Here is a tiny trained network, its code and every weight. The questions are about switching its units off for an input and a class, where a switched-off unit gives its printed mean instead of its output.

import numpy as np


def w(rows, s, z=0):
    codes = np.array(rows[::2]) - 128.0
    scale = np.full(codes.shape[1], s)
    scale[-1] = z or s
    return codes * scale


def f(y):
    return np.maximum(y, 0)


def log_softmax(a):
    a = a - a.max(-1, keepdims=True)
    return a - np.log(np.exp(a).sum(-1, keepdims=True))


def net(x, mask):
    res = np.array(x, float).reshape(1, 5) / 4 @ E
    y = f(res @ A[0][:, :-1].T + A[0][:, -1])
    res = res + np.where(mask, y, B[0][:, -1]) @ B[0][:, :-1]
    return log_softmax(res[-1] @ U[:, :-1].T + U[:, -1])


A, B = {}, {}
E = w([
[102,164,198,101,94,143,69,191,116,255,134,100],'x0',
[54,106,85,98,172,44,138,125,95,120,101,107],'x1',
[64,61,71,103,129,178,211,114,149,180,190,66],'x2',
[77,146,84,187,17,60,110,89,79,164,39,177],'x3',
[55,33,119,96,163,186,68,75,111,152,158,165],'x4',
],0.013)
A[0] = w([
[102,131,139,8,129,60,232,79,87,254,141,32,254],'N1',
[182,211,25,153,54,141,204,114,89,63,112,117,197],'N2',
[118,147,10,152,63,90,251,90,237,148,97,35,86],'N3',
[209,202,125,120,163,34,149,185,97,43,92,69,155],'N4',
[118,83,209,146,246,204,145,145,180,186,239,41,254],'N5',
[209,93,132,182,201,255,94,89,253,115,169,177,48],'N6',
[174,176,198,131,143,196,105,193,145,162,179,103,45],'N7',
[195,163,179,142,171,210,86,240,180,160,240,107,137],'N8',
[45,34,126,79,82,129,112,87,225,198,145,157,4],'N9',
[122,82,81,139,213,162,145,75,91,72,143,209,108],'N10',
],0.0077,0.004)
B[0] = w([
[110,186,122,122,191,118,133,208,64,127,98,119,210],'N1',
[127,166,145,92,212,103,90,161,84,94,100,126,221],'N2',
[40,112,181,93,176,118,74,167,19,106,161,125,213],'N3',
[190,159,130,101,148,149,125,175,197,38,143,86,224],'N4',
[110,36,133,95,145,132,197,89,164,129,144,210,250],'N5',
[64,62,128,27,168,132,143,144,78,117,69,175,210],'N6',
[100,178,112,254,164,65,109,145,82,80,61,143,190],'N7',
[82,105,71,188,230,45,50,221,50,175,75,105,226],'N8',
[52,79,16,177,101,154,165,194,65,127,76,104,180],'N9',
[169,129,100,142,111,116,174,127,42,78,155,96,185],'N10',
],0.01,0.02)
U = w([
[180,108,97,156,89,126,126,15,84,96,101,187,78],'0',
[81,106,99,106,183,69,101,145,111,117,139,163,194],'1',
[173,190,209,126,72,156,47,178,105,185,109,167,150],'2',
[112,44,93,78,155,209,178,91,131,128,166,161,168],'3',
[104,86,107,202,67,112,141,128,118,176,124,162,82],'4',
[250,226,68,8,197,198,176,42,93,212,69,32,2],'5',
[214,194,110,111,149,99,166,160,108,83,139,93,161],'6',
],0.014,0.0086)

Each question gives the input, the list of numbers given to net, and the class t.
The units are the neurons (one row each of A and B). Each row of codes is followed by its name. A weight is (code - 128) times the scale printed after its matrix; where a second scale follows, it is the last column's (A, B and U).
mask holds one flag per neuron, in row order. A switched-off neuron (its flag False) gives its mean, the last column of its row in B, instead of its output. The means were averaged over made-up inputs and are rounded, as every weight is.
A unit's drop is (log p(t) with every unit on - log p(t) with that unit switched off) / (log p(t) with every unit on - log p(t) with every unit switched off).
The circuit of an input: a set's keep is (log p(t) with only the set's units on - log p(t) with every unit switched off) / (log p(t) with every unit on - log p(t) with every unit switched off). Starting from all 10 units, units are removed one at a time, each time the one whose removal leaves the highest keep (on an exact tie, the one counted first), for as long as the keep stays at least 0.8.
circuit, biggest first: the units of the circuit, biggest drop first
most important unit: the unit with the biggest drop
top k neurons: the k neurons with the biggest drops, biggest first
drop when u is switched off: that unit's drop, to one decimal
input [1,-5,7,6,6], class 4: most important unit -> N9
input [-2,1,-1,7,-5], class 6: circuit, biggest first -> [N8; N5]
input [1,-4,2,1,-6], class 6: top 3 neurons -> [N5; N6; N9]
input [-6,3,-2,-1,7], class 3: top 2 neurons -> [N8; N7]
input [-6,0,2,-1,-3], class 6: top 2 neurons -> [N8; N5]
input [5,-5,-8,1,-3], class 2: top 2 neurons -> [N10; N5]
input [-3,-5,-5,1,4], class 0: drop when N3 is switched off -> 0.2
input [-4,0,2,-1,2], class 3: drop when N8 is switched off -> 0.2
input [-5,-1,-7,0,8], class 0: drop when N3 is switched off -> 0.1
input [1,2,5,2,5], class 3: circuit, biggest first -> [N8; N7]
